Below are the code and all the weights of a small trained network. Each question names an input and a class and asks about switching units off, where a switched-off unit gives its printed mean instead of its output.

import numpy as np


def w(rows, s, z=0):
    codes = np.array(rows[::2]) - 128.0
    scale = np.full(codes.shape[1], s)
    scale[-1] = z or s
    return codes * scale


def norm(h):
    return h / np.sqrt((h * h).mean(-1, keepdims=True) + 1e-5)


def f(y):
    return np.maximum(y, 0)


def log_softmax(a):
    a = a - a.max(-1, keepdims=True)
    return a - np.log(np.exp(a).sum(-1, keepdims=True))


def net(x, mask):
    res = np.array(x, float).reshape(1, 2) / 4 @ E
    u = 0
    for l in range(2):
        y = f(norm(res) @ A[l][:, :-1].T + A[l][:, -1])
        res = res + np.where(mask[u : u + 10], y, B[l][:, -1]) @ B[l][:, :-1]
        u += 10
    return log_softmax(norm(res)[-1] @ U[:, :-1].T + U[:, -1])


A, B = {}, {}
E = w([
[183,172,209,94,255,161,222,118,177,111],'x0',
[106,18,247,65,102,156,132,124,142,234],'x1',
],0.014)
A[0] = w([
[131,164,177,110,75,38,187,209,54,145,100],'L0N0',
[157,151,144,188,94,156,204,151,41,160,51],'L0N1',
[169,162,97,172,160,106,124,116,76,63,131],'L0N2',
[133,102,128,85,58,168,146,91,125,109,64],'L0N3',
[91,106,118,164,66,121,98,143,133,157,90],'L0N4',
[135,168,145,66,255,153,231,130,89,102,2],'L0N5',
[104,91,157,76,122,228,137,100,128,171,144],'L0N6',
[24,90,70,167,144,97,83,150,164,133,238],'L0N7',
[93,142,132,159,122,155,157,153,117,139,64],'L0N8',
[122,100,122,93,169,107,106,107,105,109,81],'L0N9',
],0.007,0.0051)
B[0] = w([
[163,97,112,155,146,119,115,93,88,124,136],'L0N0',
[85,119,156,114,139,66,36,135,161,72,128],'L0N1',
[66,60,166,149,165,200,161,136,58,207,219],'L0N2',
[152,156,99,108,155,168,138,137,27,122,146],'L0N3',
[164,219,231,78,163,97,116,101,212,99,202],'L0N4',
[128,124,147,218,108,2,70,114,229,163,222],'L0N5',
[95,158,67,233,187,158,155,144,72,145,212],'L0N6',
[215,163,180,85,200,161,48,125,234,149,253],'L0N7',
[171,119,147,43,144,121,92,158,96,142,128],'L0N8',
[111,145,135,157,115,97,152,123,130,114,128],'L0N9',
],0.0072,0.0077)
A[1] = w([
[116,119,107,121,1,111,72,126,119,121,22],'L1N0',
[85,166,92,137,126,112,138,120,99,77,19],'L1N1',
[72,106,102,185,124,122,107,140,111,151,171],'L1N2',
[91,127,115,107,35,101,66,128,109,133,11],'L1N3',
[105,112,155,150,128,112,116,102,128,176,149],'L1N4',
[108,99,110,179,77,71,108,128,128,152,95],'L1N5',
[97,78,176,93,59,129,148,141,107,147,12],'L1N6',
[161,177,160,68,160,152,116,103,133,116,46],'L1N7',
[145,166,28,150,119,105,146,140,104,48,68],'L1N8',
[102,52,145,94,89,126,149,125,137,159,3],'L1N9',
],0.017,0.0044)
B[1] = w([
[164,172,241,190,200,41,210,114,210,123,253],'L1N0',
[101,112,181,87,74,147,97,151,85,133,179],'L1N1',
[171,121,51,80,136,174,126,163,119,101,222],'L1N2',
[174,151,191,169,209,85,199,129,207,140,244],'L1N3',
[143,144,85,103,83,106,74,129,98,88,253],'L1N4',
[169,149,34,49,186,200,192,199,123,82,198],'L1N5',
[97,103,96,138,83,157,111,75,24,167,191],'L1N6',
[191,128,65,130,141,146,139,186,108,108,177],'L1N7',
[61,35,157,99,48,131,85,88,85,195,254],'L1N8',
[3,119,88,177,61,117,89,116,104,82,193],'L1N9',
],0.012,0.0091)
U = w([
[154,143,213,186,215,60,152,113,251,177,194],'0',
[15,58,125,162,59,159,98,95,14,204,186],'1',
[214,151,4,97,161,168,101,207,128,115,126],'2',
[86,172,118,88,86,160,183,111,164,104,6],'3',
[111,169,155,113,60,179,163,114,150,59,20],'4',
[101,154,127,77,82,156,186,109,160,94,8],'5',
[89,178,135,57,104,142,157,112,149,114,2],'6',
],0.016,0.0067)

Each question gives the input, the list of numbers given to net, and the class t.
The units are the neurons (one row each of A and B). Each row of codes is followed by its name. A weight is (code - 128) times the scale printed after its matrix; where a second scale follows, it is the last column's (A, B and U).
mask holds one flag per neuron, layer by layer. A switched-off neuron (its flag False) gives its mean, the last column of its row in B, instead of its output. The means were averaged over made-up inputs and are rounded, as every weight is.
A unit's drop is (log p(t) with every unit on - log p(t) with that unit switched off) / (log p(t) with every unit on - log p(t) with every unit switched off).
most important unit: the unit with the biggest drop
k most important neurons: the k neurons with the biggest drops, biggest first
k most important neurons of layer l: the k neurons of layer l with the biggest drops, biggest first
drop of u: that unit's drop, to one decimal
input [3,2], class 2: 4 most important neurons => (L0N4 L1N0 L0N7 L0N6)
input [-7,-7], class 0: 3 most important neurons => (L1N0 L0N6 L1N3)
input [0,-3], class 2: most important unit => L0N2
input [3,-3], class 2: 4 most important neurons => (L0N2 L0N4 L1N0 L0N7)
input [-2,-1], class 2: 2 most important neurons of layer 1 => (L1N7 L1N0)
input [1,4], class 1: 2 most important neurons of layer 0 => (L0N7 L0N5)
input [-6,-7], class 1: 2 most important neurons of layer 1 => (L1N8 L1N1)
input [3,-1], class 2: 4 most important neurons => (L0N7 L0N4 L1N0 L1N3)
input [-2,0], class 2: 2 most important neurons => (L1N7 L1N0)
input [3,-2], class 2: 3 most important neurons of layer 0 => (L0N7 L0N4 L0N5)
input [-6,5], class 0: drop of L1N6 => 0.0
input [2,4], class 1: drop of L0N7 => 0.6
input [-1,1], class 2: drop of L1N7 => 0.1
input [-5,4], class 0: most important neuron => (L0N2)
